Here is a tiny trained network, its code and every weight. The questions are about switching its units off for an input and a class, where a switched-off unit gives its printed mean instead of its output.

import numpy as np


def w(rows, s, z=0):
    codes = np.array(rows[::2]) - 128.0
    scale = np.full(codes.shape[1], s)
    scale[-1] = z or s
    return codes * scale


def f(y):
    return np.maximum(y, 0)


def log_softmax(a):
    a = a - a.max(-1, keepdims=True)
    return a - np.log(np.exp(a).sum(-1, keepdims=True))


def net(x, mask):
    res = np.array(x, float).reshape(1, 3) / 4 @ E
    y = f(res @ A[0][:, :-1].T + A[0][:, -1])
    res = res + np.where(mask, y, B[0][:, -1]) @ B[0][:, :-1]
    return log_softmax(res[-1] @ U[:, :-1].T + U[:, -1])


A, B = {}, {}
E = w([
[207,186,22,196,155,158,80,169,224],'x0',
[128,129,16,90,75,245,94,108,23],'x1',
[100,167,75,142,76,70,200,255,84],'x2',
],0.0069)
A[0] = w([
[83,102,188,88,128,105,158,101,64,39],'N1',
[109,143,116,158,96,72,159,206,89,55],'N2',
[136,91,83,99,102,227,100,124,53,79],'N3',
[83,185,76,145,79,56,225,235,94,1],'N4',
[146,119,182,136,154,95,144,118,184,190],'N5',
[143,159,76,185,147,118,67,151,173,53],'N6',
[164,67,151,125,167,150,68,29,172,52],'N7',
[124,107,187,179,170,62,162,151,170,50],'N8',
[194,205,70,192,155,152,64,174,215,45],'N9',
[63,67,204,86,115,103,168,119,49,65],'N10',
[110,127,53,121,111,209,91,110,65,63],'N11',
[121,134,63,104,79,207,124,108,76,54],'N12',
[136,104,176,135,202,151,47,2,153,21],'N13',
[115,151,190,172,184,52,134,132,182,46],'N14',
[54,56,186,50,80,106,185,86,82,74],'N15',
[128,132,175,166,167,63,161,125,190,51],'N16',
[186,185,46,173,172,152,123,146,189,48],'N17',
[122,175,94,152,81,71,189,211,92,158],'N18',
[135,65,141,135,148,146,84,59,132,83],'N19',
],0.008,0.0095)
B[0] = w([
[213,80,10,180,147,115,218,239,87,177],'N1',
[109,67,68,63,168,185,102,105,172,173],'N2',
[104,201,186,86,82,43,104,197,132,224],'N3',
[99,2,47,37,171,203,84,169,227,202],'N4',
[87,197,214,119,115,95,85,101,117,231],'N5',
[184,72,52,186,110,126,165,182,94,174],'N6',
[100,44,45,77,186,173,101,122,224,195],'N7',
[130,157,187,60,48,56,132,227,164,170],'N8',
[196,89,100,194,143,132,202,157,64,229],'N9',
[193,102,56,212,146,131,186,161,78,217],'N10',
[117,196,192,88,70,42,133,221,109,211],'N11',
[101,193,180,84,64,28,136,219,177,197],'N12',
[107,30,15,34,141,185,132,206,211,198],'N13',
[128,184,111,73,56,56,140,241,139,173],'N14',
[209,108,87,212,120,141,199,144,86,229],'N15',
[135,193,145,70,48,68,155,247,147,168],'N16',
[186,102,78,189,117,135,189,158,90,204],'N17',
[64,97,155,105,182,194,61,55,151,254],'N18',
[97,98,85,95,153,156,112,97,180,177],'N19',
],0.0077,0.0071)
U = w([
[110,213,152,77,59,42,136,159,132,81],'0',
[199,102,105,253,126,141,206,137,100,91],'1',
[77,71,115,61,156,199,94,116,159,71],'2',
[87,216,185,185,129,149,82,51,94,253],'3',
],0.014,0.018)

Each question gives the input, the list of numbers given to net, and the class t.
The units are the neurons (one row each of A and B). Each row of codes is followed by its name. A weight is (code - 128) times the scale printed after its matrix; where a second scale follows, it is the last column's (A, B and U).
mask holds one flag per neuron, in row order. A switched-off neuron (its flag False) gives its mean, the last column of its row in B, instead of its output. The means were averaged over made-up inputs and are rounded, as every weight is.
A unit's drop is (log p(t) with every unit on - log p(t) with that unit switched off) / (log p(t) with every unit on - log p(t) with every unit switched off).
The circuit of an input: a set's keep is (log p(t) with only the set's units on - log p(t) with every unit switched off) / (log p(t) with every unit on - log p(t) with every unit switched off). Starting from the 12 units with the biggest drops (on a tie, the unit counted first), units are removed one at a time, each time the one whose removal leaves the highest keep (on an exact tie, the one counted first), for as long as the keep stays at least 0.8.
circuit, biggest first: the units of the circuit, biggest drop first
most important unit: the unit with the biggest drop
k most important neurons: the k neurons with the biggest drops, biggest first
drop of u: that unit's drop, to one decimal
input [-8,-4,-7], class 1: 3 most important neurons	[N15 N10 N1]
input [3,8,7], class 0: circuit, biggest first	[N12]
input [-5,4,2], class 1: 3 most important neurons	[N15 N10 N5]
input [-7,4,7], class 1: 3 most important neurons	[N15 N10 N1]
input [5,-6,-6], class 0: 4 most important neurons	[N14 N16 N5 N18]
input [-5,5,-3], class 0: 2 most important neurons	[N3 N9]
input [-5,-1,7], class 2: 2 most important neurons	[N4 N18]
input [-7,-2,-7], class 1: 2 most important neurons	[N15 N10]
input [6,6,1], class 0: 3 most important neurons	[N11 N12 N3]
input [5,6,-6], class 0: 2 most important neurons	[N11 N3]
input [-6,-4,7], class 2: 3 most important neurons	[N4 N18 N2]
input [1,2,-3], class 3: 2 most important neurons	[N4 N13]
input [-7,8,-6], class 0: 3 most important neurons	[N3 N12 N11]
input [5,-5,-7], class 2: most important unit	N7
input [5,3,7], class 2: drop of N18	0.2
input [-4,-2,6], class 2: drop of N4	0.1
input [3,0,2], class 3: drop of N15	0.2
